Below are the code and all the weights of a small trained network. Each question names an input and a class and asks about switching units off, where a switched-off unit gives its printed mean instead of its output.

import numpy as np


def w(rows, s, z=0):
    codes = np.array(rows[::2]) - 128.0
    scale = np.full(codes.shape[1], s)
    scale[-1] = z or s
    return codes * scale


def f(y):
    return y / 2 * (1 + np.tanh(0.7978845608 * (y + 0.044715 * y**3)))


def log_softmax(a):
    a = a - a.max(-1, keepdims=True)
    return a - np.log(np.exp(a).sum(-1, keepdims=True))


def net(x, mask):
    res = np.array(x, float).reshape(1, 3) / 4 @ E
    y = f(res @ A[0][:, :-1].T + A[0][:, -1])
    res = res + np.where(mask, y, B[0][:, -1]) @ B[0][:, :-1]
    return log_softmax(res[-1] @ U[:, :-1].T + U[:, -1])


A, B = {}, {}
E = w([
[150,198,123,98,51,99,172,73,97],'x0',
[79,128,156,76,31,175,154,52,231],'x1',
[102,205,165,246,129,179,180,148,134],'x2',
],0.011)
A[0] = w([
[121,178,86,180,150,165,180,128,163,171],'neuron 1',
[48,125,121,93,89,152,120,112,196,49],'neuron 2',
[109,138,121,181,126,204,157,157,128,160],'neuron 3',
[92,140,142,102,127,146,121,160,155,27],'neuron 4',
[180,135,89,145,194,61,171,164,67,37],'neuron 5',
[94,194,194,230,100,167,141,140,108,231],'neuron 6',
[78,110,153,72,80,201,157,159,134,12],'neuron 7',
[142,90,149,162,128,147,108,96,112,36],'neuron 8',
[209,77,50,1,131,123,107,140,137,141],'neuron 9',
[120,87,77,93,73,80,102,162,129,148],'neuron 10',
[75,81,144,154,75,130,131,84,160,21],'neuron 11',
[92,123,125,167,108,178,140,118,86,173],'neuron 12',
[152,131,95,122,140,83,96,198,45,129],'neuron 13',
[158,148,131,125,112,81,158,125,154,25],'neuron 14',
[128,74,93,54,134,63,93,99,124,164],'neuron 15',
[115,130,141,83,164,123,166,85,225,57],'neuron 16',
[180,126,94,152,139,76,121,171,103,2],'neuron 17',
],0.0099,0.00081)
B[0] = w([
[85,136,206,162,127,78,195,178,154,192],'neuron 1',
[216,141,74,57,161,202,77,74,102,214],'neuron 2',
[89,74,109,91,137,130,151,143,208,190],'neuron 3',
[128,143,139,167,99,195,128,151,69,140],'neuron 4',
[221,176,81,94,161,207,39,61,81,215],'neuron 5',
[104,134,221,231,76,83,128,183,213,247],'neuron 6',
[170,196,83,118,145,172,83,101,47,185],'neuron 7',
[92,106,101,126,97,128,158,79,168,129],'neuron 8',
[33,165,220,160,99,45,253,204,144,232],'neuron 9',
[123,123,149,160,102,134,152,183,187,174],'neuron 10',
[186,146,108,119,178,178,77,73,133,188],'neuron 11',
[96,111,179,151,99,118,151,146,89,160],'neuron 12',
[165,170,113,81,116,168,178,63,109,208],'neuron 13',
[108,126,139,126,101,164,130,113,161,142],'neuron 14',
[111,52,192,173,109,77,205,204,208,211],'neuron 15',
[198,151,75,59,132,231,52,123,108,190],'neuron 16',
[158,156,111,88,226,185,108,39,110,179],'neuron 17',
],0.0069,0.013)
U = w([
[49,66,254,146,66,53,192,202,237,254],'0',
[198,134,5,91,122,203,69,22,130,2],'1',
],0.0071,0.00083)

Each question gives the input, the list of numbers given to net, and the class t.
The units are the neurons (one row each of A and B). Each row of codes is followed by its name. A weight is (code - 128) times the scale printed after its matrix; where a second scale follows, it is the last column's (A, B and U).
mask holds one flag per neuron, in row order. A switched-off neuron (its flag False) gives its mean, the last column of its row in B, instead of its output. The means were averaged over made-up inputs and are rounded, as every weight is.
A unit's drop is (log p(t) with every unit on - log p(t) with that unit switched off) / (log p(t) with every unit on - log p(t) with every unit switched off).
The circuit of an input: a set's keep is (log p(t) with only the set's units on - log p(t) with every unit switched off) / (log p(t) with every unit on - log p(t) with every unit switched off). Starting from the 12 units with the biggest drops (on a tie, the unit counted first), units are removed one at a time, each time the one whose removal leaves the highest keep (on an exact tie, the one counted first), for as long as the keep stays at least 0.8.
circuit, biggest first: the units of the circuit, biggest drop first
k most important neurons: the k neurons with the biggest drops, biggest first
drop of u: that unit's drop, to one decimal
input [4,-5,4], class 1: circuit, biggest first -> (neuron 5)
input [3,-5,-5], class 0: 3 most important neurons -> (neuron 9; neuron 15; neuron 2)
input [2,7,-5], class 1: 2 most important neurons -> (neuron 2; neuron 16)
input [3,-8,7], class 1: 2 most important neurons -> (neuron 5; neuron 9)
input [-2,7,-6], class 1: 2 most important neurons -> (neuron 2; neuron 16)
input [-2,-6,-7], class 0: 2 most important neurons -> (neuron 9; neuron 15)
input [5,-5,-7], class 0: drop of neuron 9 -> 1.3
input [-2,-5,-6], class 0: drop of neuron 15 -> 0.9
input [0,-4,-6], class 0: drop of neuron 9 -> 0.6
input [-7,-6,-8], class 0: drop of neuron 15 -> 0.5
